Below is a small trained network, with its code and all its weights. Each question gives an input and a target symbol and asks what happens when units are switched off, that is, made to give their printed mean instead of their output.

import numpy as np


def w(rows, s, z=0):
    codes = np.array(rows[::2]) - 128.0
    scale = np.full(codes.shape[1], s)
    scale[-1] = z or s
    return codes * scale


def f(y):
    return np.maximum(y, 0)


def softmax(a):
    e = np.exp(a - a.max(-1, keepdims=True))
    return e / e.sum(-1, keepdims=True)


def log_softmax(a):
    a = a - a.max(-1, keepdims=True)
    return a - np.log(np.exp(a).sum(-1, keepdims=True))


def net(x, mask):
    ids = ['ΓΘΛΩαεηξπ'.index(c) for c in x.split()]
    T = len(ids)
    res = E[ids] + P[:T]
    u = 0
    for l in range(2):
        r = res
        for j in range(2):
            rows = slice(4 * j, 4 * j + 4)
            q, k, v = (r @ M[l][rows].T for M in (Q, K, V))
            z = softmax(np.where(np.tri(T) > 0, q @ k.T / 4**0.5, -1e9)) @ v
            o = O[l][rows]
            res = res + np.where(mask[u + j], z, o[:, -1]) @ o[:, :-1]
        u += 2
        y = f(res @ A[l][:, :-1].T + A[l][:, -1])
        res = res + np.where(mask[u : u + 4], y, B[l][:, -1]) @ B[l][:, :-1]
        u += 4
    return log_softmax(res[-1] @ U[:, :-1].T + U[:, -1])


Q, K, V, O, A, B = {}, {}, {}, {}, {}, {}
E = w([
[147,123,113],'Γ',
[121,64,155],'Θ',
[116,203,15],'Λ',
[195,15,122],'Ω',
[248,167,73],'α',
[115,92,148],'ε',
[125,87,87],'η',
[155,128,84],'ξ',
[64,64,88],'π',
],0.018)
P = w([
[121,203,247],'0',
[114,185,193],'1',
[127,141,185],'2',
[136,138,162],'3',
[180,89,151],'4',
[174,92,128],'5',
[203,70,122],'6',
[163,55,115],'7',
[224,44,76],'8',
[243,27,62],'9',
[233,3,33],'10',
[226,3,47],'11',
[240,8,61],'12',
],0.0048)
Q[0] = w([
[47,123,92],'0.h0',
[98,55,109],'0.h0',
[95,49,115],'0.h0',
[75,157,187],'0.h0',
[240,44,146],'0.h1',
[88,144,229],'0.h1',
[232,98,146],'0.h1',
[143,113,2],'0.h1',
],0.0094)
K[0] = w([
[123,137,124],'0.h0',
[30,141,175],'0.h0',
[131,117,151],'0.h0',
[155,212,119],'0.h0',
[163,65,117],'0.h1',
[109,145,210],'0.h1',
[214,8,167],'0.h1',
[138,116,95],'0.h1',
],0.012)
V[0] = w([
[57,118,94],'0.h0',
[29,82,184],'0.h0',
[254,191,132],'0.h0',
[174,23,82],'0.h0',
[175,61,81],'0.h1',
[139,75,199],'0.h1',
[145,100,105],'0.h1',
[89,221,151],'0.h1',
],0.0076)
O[0] = w([
[78,126,147,121],'0.h0',
[128,159,95,128],'0.h0',
[86,191,131,113],'0.h0',
[148,53,38,230],'0.h0',
[218,113,255,250],'0.h1',
[174,157,238,152],'0.h1',
[223,165,103,178],'0.h1',
[76,182,83,2],'0.h1',
],0.0055,0.0064)
A[0] = w([
[112,80,203,25],'0.n0',
[46,46,136,214],'0.n1',
[70,172,164,4],'0.n2',
[7,254,105,255],'0.n3',
],0.0083,0.0032)
B[0] = w([
[169,254,38,234],'0.n0',
[217,78,133,253],'0.n1',
[129,153,102,129],'0.n2',
[152,96,137,191],'0.n3',
],0.0085,0.0032)
Q[1] = w([
[56,2,131],'1.h0',
[200,110,117],'1.h0',
[6,146,180],'1.h0',
[31,129,48],'1.h0',
[84,142,48],'1.h1',
[93,140,155],'1.h1',
[176,212,208],'1.h1',
[186,125,244],'1.h1',
],0.0082)
K[1] = w([
[125,145,165],'1.h0',
[126,104,17],'1.h0',
[49,206,249],'1.h0',
[139,110,221],'1.h0',
[57,100,129],'1.h1',
[148,150,95],'1.h1',
[92,144,159],'1.h1',
[180,144,99],'1.h1',
],0.011)
V[1] = w([
[119,108,6],'1.h0',
[130,193,114],'1.h0',
[201,221,140],'1.h0',
[124,113,149],'1.h0',
[105,86,126],'1.h1',
[153,124,175],'1.h1',
[149,64,200],'1.h1',
[187,123,111],'1.h1',
],0.011)
O[1] = w([
[143,101,16,239],'1.h0',
[161,200,134,92],'1.h0',
[140,254,133,142],'1.h0',
[113,121,180,116],'1.h0',
[65,105,157,110],'1.h1',
[180,137,201,178],'1.h1',
[113,76,240,210],'1.h1',
[230,127,128,254],'1.h1',
],0.0062,0.011)
A[1] = w([
[194,98,117,254],'1.n0',
[145,150,120,88],'1.n1',
[84,123,143,52],'1.n2',
[1,143,87,246],'1.n3',
],0.008,0.0049)
B[1] = w([
[2,215,111,254],'1.n0',
[199,91,183,136],'1.n1',
[101,118,92,128],'1.n2',
[226,30,158,133],'1.n3',
],0.0061,0.021)
U = w([
[47,157,156,120],'Γ',
[203,60,193,138],'Θ',
[121,107,3,78],'Λ',
[124,105,179,90],'Ω',
[171,194,110,11],'α',
[116,129,161,164],'ε',
[87,134,125,197],'η',
[111,122,119,253],'ξ',
[108,21,124,139],'π',
],0.0057,0.006)

Each question gives the input, a string of symbols that net reads in full, and the target symbol t.
The units are the heads (4 rows each of Q, K, V and O) and the neurons (one row each of A and B). Each row of codes is followed by its name. A weight is (code - 128) times the scale printed after its matrix; where a second scale follows, it is the last column's (O, A, B and U).
mask holds one flag per unit, layer by layer, with each layer's heads first. A switched-off unit (its flag False) gives its mean, the last column of its rows in O or B, instead of its output. The means were averaged over made-up inputs and are rounded, as every weight is.
A unit's drop is (log p(t) with every unit on - log p(t) with that unit switched off) / (log p(t) with every unit on - log p(t) with every unit switched off).
The circuit of an input: a set's keep is (log p(t) with only the set's units on - log p(t) with every unit switched off) / (log p(t) with every unit on - log p(t) with every unit switched off). Starting from all 12 units, units are removed one at a time, each time the one whose removal leaves the highest keep (on an exact tie, the one counted first), for as long as the keep stays at least 0.8.
units of the circuit, in order: the units of the circuit, biggest drop first
most important unit: the unit with the biggest drop
k most important neurons: the k neurons with the biggest drops, biggest first
top k neurons in layer l: the k neurons of layer l with the biggest drops, biggest first
heads that matter: for each layer, one digit per head in row order, 1 if its drop is at least 0.15 and else 0, layers parted by /
drop of u: that unit's drop, to one decimal
input Θ η η ξ Θ Ω Ω η, target Θ: units of the circuit, in order	(0.h1, 1.h1)
input ξ Λ Λ Λ Λ, target Λ: units of the circuit, in order	(0.h1, 1.h1)
input π ε π η, target π: most important unit	1.h0
input Λ Γ ξ, target Λ: units of the circuit, in order	(0.h1, 1.h1)
input ξ ε Λ π ξ Γ, target Λ: units of the circuit, in order	(0.h1, 1.h0)
input π η η ξ α Θ ξ Λ Θ α Λ ε ε, target Λ: heads that matter	01 / 10
input Ω Λ η, target Λ: heads that matter	01 / 10
input Θ π ξ η ξ ξ Θ π ε ε ε π, target π: 2 most important neurons	(0.n1, 0.n0)
input Λ α α, target Λ: top 3 neurons in layer 0	(0.n3, 0.n1, 0.n2)
input Ω Λ ε Γ α π α Γ Λ Γ, target Λ: units of the circuit, in order	(1.h0, 0.h1)
input ξ Λ Γ Λ Θ Γ ξ, target Λ: units of the circuit, in order	(0.h1, 1.h0)
input α Λ ξ Λ π, target Λ: heads that matter	01 / 01
input ε Λ π, target π: top 3 neurons in layer 0	(0.n0, 0.n1, 0.n3)
input Ω ε Ω Ω π ξ Γ Ω π Γ ξ Ω η, target Θ: units of the circuit, in order	(0.h1)
input ξ ε Λ ξ α Λ π, target Λ: top 2 neurons in layer 0	(0.n1, 0.n3)
input α Ω Λ, target Λ: drop of 1.h1	1.0
input ξ π Γ Λ ξ Λ Θ, target Λ: drop of 1.h1	0.2
input π ξ η ε Ω Ω Θ ξ, target Θ: drop of 1.h1	0.4
input ε ξ ε α α Θ Θ Ω ξ Γ Λ ε, target Λ: drop of 0.h0	0.1
